Here is a tiny trained network, its code and every weight. The questions are about switching its units off for an input and a class, where a switched-off unit gives its printed mean instead of its output.

import numpy as np


def w(rows, s, z=0):
    codes = np.array(rows[::2]) - 128.0
    scale = np.full(codes.shape[1], s)
    scale[-1] = z or s
    return codes * scale


def norm(h):
    return h / np.sqrt((h * h).mean(-1, keepdims=True) + 1e-5)


def f(y):
    return np.maximum(y, 0)


def log_softmax(a):
    a = a - a.max(-1, keepdims=True)
    return a - np.log(np.exp(a).sum(-1, keepdims=True))


def net(x, mask):
    res = np.array(x, float).reshape(1, 4) / 4 @ E
    u = 0
    for l in range(3):
        y = f(norm(res) @ A[l][:, :-1].T + A[l][:, -1])
        res = res + np.where(mask[u : u + 7], y, B[l][:, -1]) @ B[l][:, :-1]
        u += 7
    return log_softmax(norm(res)[-1] @ U[:, :-1].T + U[:, -1])


A, B = {}, {}
E = w([
[69,95,77,102,184,137,13],'x0',
[159,117,136,102,144,100,132],'x1',
[118,129,96,120,121,131,139],'x2',
[142,7,144,166,59,101,118],'x3',
],0.014)
A[0] = w([
[125,250,128,126,162,94,143,139],'0.n0',
[97,97,99,113,171,129,17,136],'0.n1',
[112,47,108,125,109,107,87,41],'0.n2',
[117,230,108,107,201,115,86,4],'0.n3',
[136,137,101,100,114,104,133,64],'0.n4',
[126,156,98,105,148,162,88,78],'0.n5',
[118,109,106,105,153,134,58,176],'0.n6',
],0.017,0.0024)
B[0] = w([
[166,83,59,110,170,245,47,219],'0.n0',
[57,59,129,143,247,154,77,255],'0.n1',
[173,86,118,85,45,145,27,217],'0.n2',
[67,204,146,129,86,21,231,224],'0.n3',
[79,156,186,168,108,166,148,136],'0.n4',
[125,155,179,79,153,105,198,178],'0.n5',
[115,113,52,174,187,135,112,211],'0.n6',
],0.016,0.015)
A[1] = w([
[133,231,130,49,46,131,152,191],'1.n0',
[96,139,159,136,185,80,114,73],'1.n1',
[88,71,73,144,111,60,144,110],'1.n2',
[147,113,135,110,3,72,133,37],'1.n3',
[157,147,108,55,89,88,148,127],'1.n4',
[111,132,107,153,160,115,155,251],'1.n5',
[127,32,117,187,86,95,156,160],'1.n6',
],0.018,0.0025)
B[1] = w([
[152,32,170,113,105,139,42,203],'1.n0',
[102,165,194,144,8,73,129,208],'1.n1',
[143,177,137,84,120,142,96,215],'1.n2',
[96,122,142,135,154,77,255,238],'1.n3',
[120,132,139,243,83,186,142,167],'1.n4',
[231,162,165,108,155,92,130,207],'1.n5',
[112,68,26,215,163,110,108,255],'1.n6',
],0.015,0.0089)
A[2] = w([
[44,193,156,147,154,20,247,59],'2.n0',
[88,130,70,199,47,69,245,205],'2.n1',
[195,194,198,163,39,193,77,151],'2.n2',
[239,148,110,109,105,252,135,77],'2.n3',
[58,93,136,123,221,89,172,158],'2.n4',
[172,190,162,121,89,127,120,1],'2.n5',
[38,249,153,122,195,33,170,66],'2.n6',
],0.019,0.0029)
B[2] = w([
[102,47,100,120,109,124,31,254],'2.n0',
[141,161,208,89,213,219,200,238],'2.n1',
[50,168,78,109,31,138,152,182],'2.n2',
[30,171,153,131,20,79,145,233],'2.n3',
[192,141,130,119,20,140,180,250],'2.n4',
[75,98,119,166,84,120,148,139],'2.n5',
[236,250,125,159,212,62,156,247],'2.n6',
],0.02,0.015)
U = w([
[38,167,128,137,35,121,176,118],'0',
[143,80,180,145,180,204,253,173],'1',
[207,203,113,156,191,48,140,254],'2',
[112,24,82,150,178,141,41,18],'3',
],0.015,0.00091)

Each question gives the input, the list of numbers given to net, and the class t.
The units are the neurons (one row each of A and B). Each row of codes is followed by its name. A weight is (code - 128) times the scale printed after its matrix; where a second scale follows, it is the last column's (A, B and U).
mask holds one flag per neuron, layer by layer. A switched-off neuron (its flag False) gives its mean, the last column of its row in B, instead of its output. The means were averaged over made-up inputs and are rounded, as every weight is.
A unit's drop is (log p(t) with every unit on - log p(t) with that unit switched off) / (log p(t) with every unit on - log p(t) with every unit switched off).
The circuit of an input: a set's keep is (log p(t) with only the set's units on - log p(t) with every unit switched off) / (log p(t) with every unit on - log p(t) with every unit switched off). Starting from the 12 units with the biggest drops (on a tie, the unit counted first), units are removed one at a time, each time the one whose removal leaves the highest keep (on an exact tie, the one counted first), for as long as the keep stays at least 0.8.
units of the circuit, in order: the units of the circuit, biggest drop first
unit that matters most: the unit with the biggest drop
k most important neurons: the k neurons with the biggest drops, biggest first
drop of u: that unit's drop, to one decimal
input [-6,1,-5,6], class 1: unit that matters most : 2.n1
input [0,3,3,7], class 1: 2 most important neurons : (0.n1, 0.n0)
input [-1,4,-6,4], class 1: units of the circuit, in order : (0.n1, 2.n1)
input [-5,-2,-2,6], class 1: 2 most important neurons : (0.n1, 2.n1)
input [0,4,4,-5], class 0: 2 most important neurons : (0.n1, 1.n0)
input [0,3,-7,-6], class 0: 3 most important neurons : (0.n1, 1.n0, 0.n0)
input [0,7,-4,-6], class 0: 3 most important neurons : (0.n1, 1.n0, 0.n0)
input [1,-7,-7,-6], class 2: 3 most important neurons : (0.n2, 0.n3, 2.n6)
input [0,3,-1,7], class 1: 3 most important neurons : (0.n1, 0.n0, 1.n3)
input [1,7,-6,1], class 3: 2 most important neurons : (0.n3, 2.n6)
input [7,0,-3,0], class 2: 2 most important neurons : (0.n0, 0.n5)
input [-8,2,2,5], class 1: drop of 2.n1 : 0.2
input [2,-2,-7,7], class 3: drop of 1.n5 : 0.0
input [1,-4,-2,6], class 3: units of the circuit, in order : (0.n3)
input [-3,7,0,-6], class 0: drop of 0.n1 : 1.7
input [1,-8,-6,6], class 3: drop of 0.n3 : 2.0
